[103 118 150 141 125 102] => 103

[156 152 120 140] => 140

[134 105 155 119 124] => 119

[124 158 121 145 133 111] => 121

[140 146 153 134 126] => 134

[[140 122 133 149 117 150 127]
 [127 135 113  99 148 101 123]] => 101

[119 125 155 150 115 124] => 119

[ 98 153 138 109] => 109
---
Input:
[[138 125 134 122]
 [120 127 131 153]
 [117 130 119 103]]
Output: 103

Input:
[[125 144 118 120 113 117 106]
 [113 136 126 106 115 133 130]
 [117 134 132 111 117 126 139]]
Output: 139

Input:
[[150 155 125 132 139]
 [123 122 150 150 102]
 [148 153 120 123 147]]
Output: 147

Input:
[[154 144 150 146]
 [125 137 128 133]
 [136 140 135 137]]
Output: 137

Input:
[[132 147 128 129 129]
 [128 136 129 129 142]
 [130 149 128 128 129]]
Output: 129

Input:
[[127 121 137 143 135]
 [127 132 123 131 151]
 [128 125 121 123 120]]
Output: 120
---
[152 105 155 109 147] ans = 152
[104 124 126 147 150 103 134] ans = 104
[144 125 134 141 150 120] ans = 144
[134 118  98 149 135] ans = 134
[121 106 154 111 133] ans = 121
[111 104 146 133] ans = 111
---
[113 131 121 151 113 156 116] ans = 131
[115 153 108 152 120 147] ans = 153
[150 107 110 151 103 113 108] ans = 107
[101 107 152 135 108] ans = 107
[116 103 128 134] ans = 103
[114 103 108 107] ans = 103
---
array([[112, 126, 125, 155, 124, 155],
       [125, 128, 130, 140, 122, 140]]) ⇒ 140

array([[145, 112, 132, 122, 122, 115],
       [115, 127, 128, 149, 136, 128],
       [139, 106, 133, 117, 130, 116]]) ⇒ 128

array([[118, 130, 128, 118, 120],
       [113, 121, 118, 122, 115],
       [119, 106, 116, 132, 103]]) ⇒ 115

array([[135, 116, 154, 126],
       [116, 135, 108, 137]]) ⇒ 137

array([[105, 157, 132, 136, 116, 115],
       [105, 157, 131, 136, 102, 148],
       [105, 157, 131, 136, 116, 148]]) ⇒ 148

array([[136, 120, 122, 126, 113],
       [155, 129, 135, 120, 130],
       [145, 122, 133, 135, 134]]) ⇒ 130

array([[129, 128, 134, 135, 150, 126],
       [130, 131, 122, 157, 117, 146],
       [138, 132, 122, 129, 132, 126]]) ⇒ 146

array([[124, 102, 113, 126, 121],
       [135, 124, 128, 156, 132]]) ⇒ 132

array([[143, 135, 108, 132, 109, 142],
       [123, 120, 125, 115, 157, 131]]) ⇒ 131
---
[103 130 155 126] ⇒ 103

[[140 104 101  98]
 [141 138 132 116]] ⇒ 141

[123 106 146 127] ⇒ 123

[137 105 122 124] ⇒ 137

[126 157 127 128] ⇒ 126

[112 118 149 149] ⇒ 112
---
[152 144 138 120 140] --> 120
[112 134 105 137 135] --> 137
[144 137 133 105 144] --> 105
[154 102 152 141 137] --> 141
[156 111 154 136 133] --> 136
[132 122 156 134 154] --> 134
[152 104 122 146  99] --> 146
[112 104 135 133 107] --> 133
[106 130 131 125 145] --> 125
---
[[108 151 141 108 149]
 [104 108 144 104 112]
 [101 110 108 150 133]] yields 149

[[131 125 129 133 127]
 [134 126 129 126 131]
 [126 129 150 136 124]] yields 127

[[107 125 119 106 101]
 [155 134 148 107 130]
 [144 148 154 131 103]] yields 101

[[112 105 136 131 102]
 [125 116 139 149 105]
 [132 119 109 110 131]] yields 102

[[117 146 139 127 128]
 [154 119 137 121 130]
 [121 130 148 124 137]] yields 128

[[152 138 152 128 114]
 [133 157 142 108 128]
 [118 153 126 132 102]] yields 114

[[123 121 137 115 157]
 [126 120 131 114 158]
 [138 136 109 133 107]] yields 157

[[114 118 116 126 125]
 [110 152 119 139 127]
 [111 128 105 121 123]] yields 125

[[152 147 145 144 130]
 [124 127 130 127 115]
 [105 112 110 106 119]] yields 130
---
[118 109 130 113 142 104 155] → 155, 104

[[148 119 122 107 147 144]
 [121 132 136 143 116 120]
 [139 120 134 116 140 154]] → 154, 107

[[146 135 127 149 144]
 [108 110 141 133 136]] → 149, 108

[154 129 134 121] → 154, 121

[[115 122 136 100 128]
 [137 132 116 131 123]
 [133 130 122 130 125]] → 137, 100

[123 157 143 152 134 139] → 157, 123

[153 121 140 120] → 153, 120

[[152 108 128 150]
 [116 104 148 132]
 [109 148 119 135]] → 152, 104
---
[[125, 115, 135, 143, 135, 134],
 [121, 140, 105, 141, 153, 142],
 [135, 129, 156, 116, 112, 136]] result: 116

[[132, 147, 128, 146, 134],
 [156, 141, 142, 140, 128],
 [118, 127, 116, 116, 99]] result: 116

[[115, 122, 157, 142, 135],
 [126, 125, 139, 103, 121],
 [113, 118, 114, 146, 120]] result: 114

[[125, 126, 127, 131, 129],
 [122, 122, 132, 156, 128],
 [131, 130, 130, 129, 127]] result: 130

[[122, 103, 128, 119, 124, 116, 104],
 [125, 121, 139, 127, 131, 132, 114],
 [120, 133, 129, 142, 122, 127, 127]] result: 122

[[122, 118, 130, 144],
 [121, 132, 124, 149],
 [102, 154, 124, 134]] result: 154

[[108, 132, 122, 139, 120, 118],
 [130, 127, 132, 108, 141, 116],
 [117, 107, 133, 130, 110, 132]] result: 130

[[133, 126, 122, 122, 139, 124, 128],
 [106, 135, 133, 136, 129, 139, 113],
 [136, 124, 143, 133, 119, 124, 131]] result: 119

[[143, 140, 106, 101],
 [138, 135, 119, 115],
 [135, 138, 103, 101]] result: 138

[[113, 108, 112, 140, 110, 127],
 [149, 149, 135, 116, 141, 126],
 [108, 118, 140, 154, 130, 111]] result: 154
---
[123 120 127 150 155]
127
[128 149 135 127 127]
135
[125 131 107 117 119]
107
[101 132 149 110 119]
149
[106 114 133 146 123]
133
[139 157 146 126 111]
146
[141 125 152 102 129]
152
[144 104 140 133 122]
140
[153 126 112 124 122]
112
[134 120 142 101 113]
142
---
113  140  116  143  129
125  130  123  130  130
143  126  129  158  143
-> 129

115  139  106  133  105 -> 106

129  136  128  137  103 -> 128

122  128  137  135  152 -> 137

130  150  148  122  120 -> 148

150  128  111  121  127 -> 111
---
[114 138 145 119 130 128 104] | 145
[124 132 133 140 155] | 133
[127 139 120 100 128 116 129] | 120
[108 112 130 154 153 133 104] | 130
[108 110 103  99  98] | 103
[115 140 149 120 106] | 149
---
[148 101 149 129 146] --> 149
[129 142 123 104 118] --> 123
[125 151 140 134 109] --> 140
[128 112 136 155 138] --> 136
[136 113 128 139 158] --> 128
[116 153 151 157 155] --> 151
[150 138 107 114 142] --> 107
[ 98 149 115 157 139] --> 115
[124 130 131 126 152] --> 131
[106 102 121 130 146] --> 121
---
Input: [135 115 131 157 128 125]
Output: 135

Input:
[[127 134 136 139 149]
 [102 135 130 127 107]
 [151 140 116 143 132]]
Output: 127

Input:
[[109 113 134 112]
 [125 134 127 105]]
Output: 109

Input: [127 107 128 127 118]
Output: 127

Input:
[[154 122 136 128 107]
 [154 107 136 139 112]]
Output: 154

Input: [116 128 133 121 130 135 100]
Output: 116

Input: [107 125 151 109 122]
Output: 107

Input: [112 112 122 155]
Output: 112
---
[[124 126 122  99 139 123 130]
 [121 117 138 143 127 111 123]
 [120 127 128 114 129 131 124]] out 124

[[140  99 149 105]
 [112 119 147 123]] out 123

[[118 125 133 131 136 134]
 [104 123 138 134 144 142]
 [133 120 123 136 113 122]] out 122

[[137 122 132 130 127 123 135]
 [155 111 127 134 130 128 134]] out 134

[[120 116 117 138]
 [130 115 105 147]] out 147

[122 115 142 102 104 141] out 141
---
[135 112 142 136 102] result: 135

[153 118 136 114 131 124 146] result: 124

[109 130 102 139] result: 130

[123 133 137 147 150 113] result: 133

[124 134 128 123 117 100 138] result: 123

[[123 132 135 124 145 132]
 [148 139 130 110 154 128]
 [122 129 133 140 139 137]] result: 123
---
[[149 130 129 143]
 [151 140 129 131]
 [153 133 129 136]] gives 130

[[151 145 143 109 145]
 [139 133 130 119 136]
 [144 137 133 115 138]] gives 143

[[136 133 137 116 125 155]
 [111 155 118 129 116 140]
 [110 121 128 111 129 121]] gives 116

[[123 119 128 118 132 130]
 [128 112 115 120 145 128]
 [117 153 151 147  99 134]] gives 118

[[112 131 118 140]
 [112 128 121 134]
 [106 130 123 135]] gives 131

[[132 131 145 134 117 131 130]
 [140 120 101 114 118 135 121]
 [140 119 103 119 115 129 120]] gives 117

[[156 117 136 131]
 [149 147 116 120]
 [112 101 142 141]] gives 117

[[131 119 135 125 136 125 139]
 [132 119 127 142 100 122 133]
 [134 128 130 136 155 133 138]] gives 136
